Below is a small trained network, with its code and all its weights. Each question gives an input and a class and asks what happens when units are switched off, that is, made to give their printed mean instead of their output.

import numpy as np


def w(rows, s, z=0):
    codes = np.array(rows[::2]) - 128.0
    scale = np.full(codes.shape[1], s)
    scale[-1] = z or s
    return codes * scale


def f(y):
    return y / 2 * (1 + np.tanh(0.7978845608 * (y + 0.044715 * y**3)))


def log_softmax(a):
    a = a - a.max(-1, keepdims=True)
    return a - np.log(np.exp(a).sum(-1, keepdims=True))


def net(x, mask):
    res = np.array(x, float).reshape(1, 6) / 4 @ E
    y = f(res @ A[0][:, :-1].T + A[0][:, -1])
    res = res + np.where(mask, y, B[0][:, -1]) @ B[0][:, :-1]
    return log_softmax(res[-1] @ U[:, :-1].T + U[:, -1])


A, B = {}, {}
E = w([
[86,210,245,168,170,54],'x0',
[19,138,93,95,97,160],'x1',
[75,164,141,212,107,195],'x2',
[60,64,191,114,71,93],'x3',
[112,66,164,127,216,137],'x4',
[124,176,184,76,70,180],'x5',
],0.011)
A[0] = w([
[152,155,112,90,133,151,88],'neuron 0',
[173,161,114,133,203,124,154],'neuron 1',
[141,58,122,92,107,87,168],'neuron 2',
[74,137,182,199,158,75,169],'neuron 3',
[125,160,130,50,68,145,252],'neuron 4',
[194,155,131,202,97,186,213],'neuron 5',
[130,255,78,106,83,46,215],'neuron 6',
],0.012,0.0034)
B[0] = w([
[114,168,166,121,140,119,153],'neuron 0',
[157,80,126,170,217,179,207],'neuron 1',
[175,76,145,16,95,93,211],'neuron 2',
[102,32,194,173,110,86,251],'neuron 3',
[64,216,141,61,113,156,217],'neuron 4',
[116,144,12,187,105,118,218],'neuron 5',
[62,221,115,126,177,69,241],'neuron 6',
],0.011)
U = w([
[94,101,92,161,134,181,96],'0',
[154,160,93,150,75,140,24],'1',
[211,102,130,172,250,165,61],'2',
[123,197,154,98,193,89,2],'3',
[127,109,201,155,126,75,219],'4',
[125,126,157,60,106,214,179],'5',
[233,86,109,82,149,52,222],'6',
],0.013,0.0032)

Each question gives the input, the list of numbers given to net, and the class t.
The units are the neurons (one row each of A and B). Each row of codes is followed by its name. A weight is (code - 128) times the scale printed after its matrix; where a second scale follows, it is the last column's (A, B and U).
mask holds one flag per neuron, in row order. A switched-off neuron (its flag False) gives its mean, the last column of its row in B, instead of its output. The means were averaged over made-up inputs and are rounded, as every weight is.
A unit's drop is (log p(t) with every unit on - log p(t) with that unit switched off) / (log p(t) with every unit on - log p(t) with every unit switched off).
The circuit of an input: a set's keep is (log p(t) with only the set's units on - log p(t) with every unit switched off) / (log p(t) with every unit on - log p(t) with every unit switched off). Starting from all 7 units, units are removed one at a time, each time the one whose removal leaves the highest keep (on an exact tie, the one counted first), for as long as the keep stays at least 0.8.
units of the circuit, in order: the units of the circuit, biggest drop first
most important unit: the unit with the biggest drop
k most important neurons: the k neurons with the biggest drops, biggest first
drop of u: that unit's drop, to one decimal
input [5,7,-1,-1,-2,-8], class 4: 2 most important neurons => (neuron 3; neuron 4)
input [-6,-8,4,5,6,5], class 6: most important unit => neuron 4
input [3,1,6,-8,0,1], class 2: 2 most important neurons => (neuron 1; neuron 4)
input [-3,1,0,-1,-4,7], class 3: units of the circuit, in order => (neuron 6; neuron 0)
input [-4,7,0,2,7,-3], class 5: units of the circuit, in order => (neuron 5; neuron 2)
input [-3,0,-8,-3,-3,2], class 3: units of the circuit, in order => (neuron 4; neuron 6)
input [-3,-8,1,0,2,8], class 1: units of the circuit, in order => (neuron 5; neuron 3)
input [-5,0,3,-1,-2,6], class 1: 4 most important neurons => (neuron 5; neuron 2; neuron 1; neuron 3)
input [-6,1,-2,-1,-7,3], class 3: 3 most important neurons => (neuron 6; neuron 4; neuron 0)
input [-5,5,-4,5,3,-1], class 5: units of the circuit, in order => (neuron 4; neuron 5)
input [-1,1,-5,-3,5,-4], class 2: 2 most important neurons => (neuron 1; neuron 3)
input [-3,2,-7,-7,3,2], class 2: 2 most important neurons => (neuron 1; neuron 6)
input [3,-6,-7,7,1,6], class 6: 2 most important neurons => (neuron 2; neuron 6)
input [-4,-1,-6,8,-1,2], class 5: units of the circuit, in order => (neuron 4)
input [-7,-8,-5,-6,0,8], class 2: 2 most important neurons => (neuron 1; neuron 5)
input [-4,7,4,-5,-6,-1], class 3: 4 most important neurons => (neuron 6; neuron 4; neuron 0; neuron 3)
input [0,-7,0,8,5,-8], class 6: 3 most important neurons => (neuron 2; neuron 6; neuron 4)
input [-1,6,8,-3,-3,6], class 1: 2 most important neurons => (neuron 5; neuron 1)
input [0,-6,-3,6,5,8], class 5: 2 most important neurons => (neuron 3; neuron 4)
input [3,-6,-7,8,3,0], class 6: units of the circuit, in order => (neuron 2)
input [-1,7,-5,7,8,-6], class 6: drop of neuron 2 => 0.6
input [7,-5,6,-7,-5,-7], class 2: drop of neuron 1 => 1.8
input [2,1,2,-2,8,6], class 2: drop of neuron 2 => 0.5
input [1,0,-8,-1,-2,5], class 3: drop of neuron 6 => 0.1
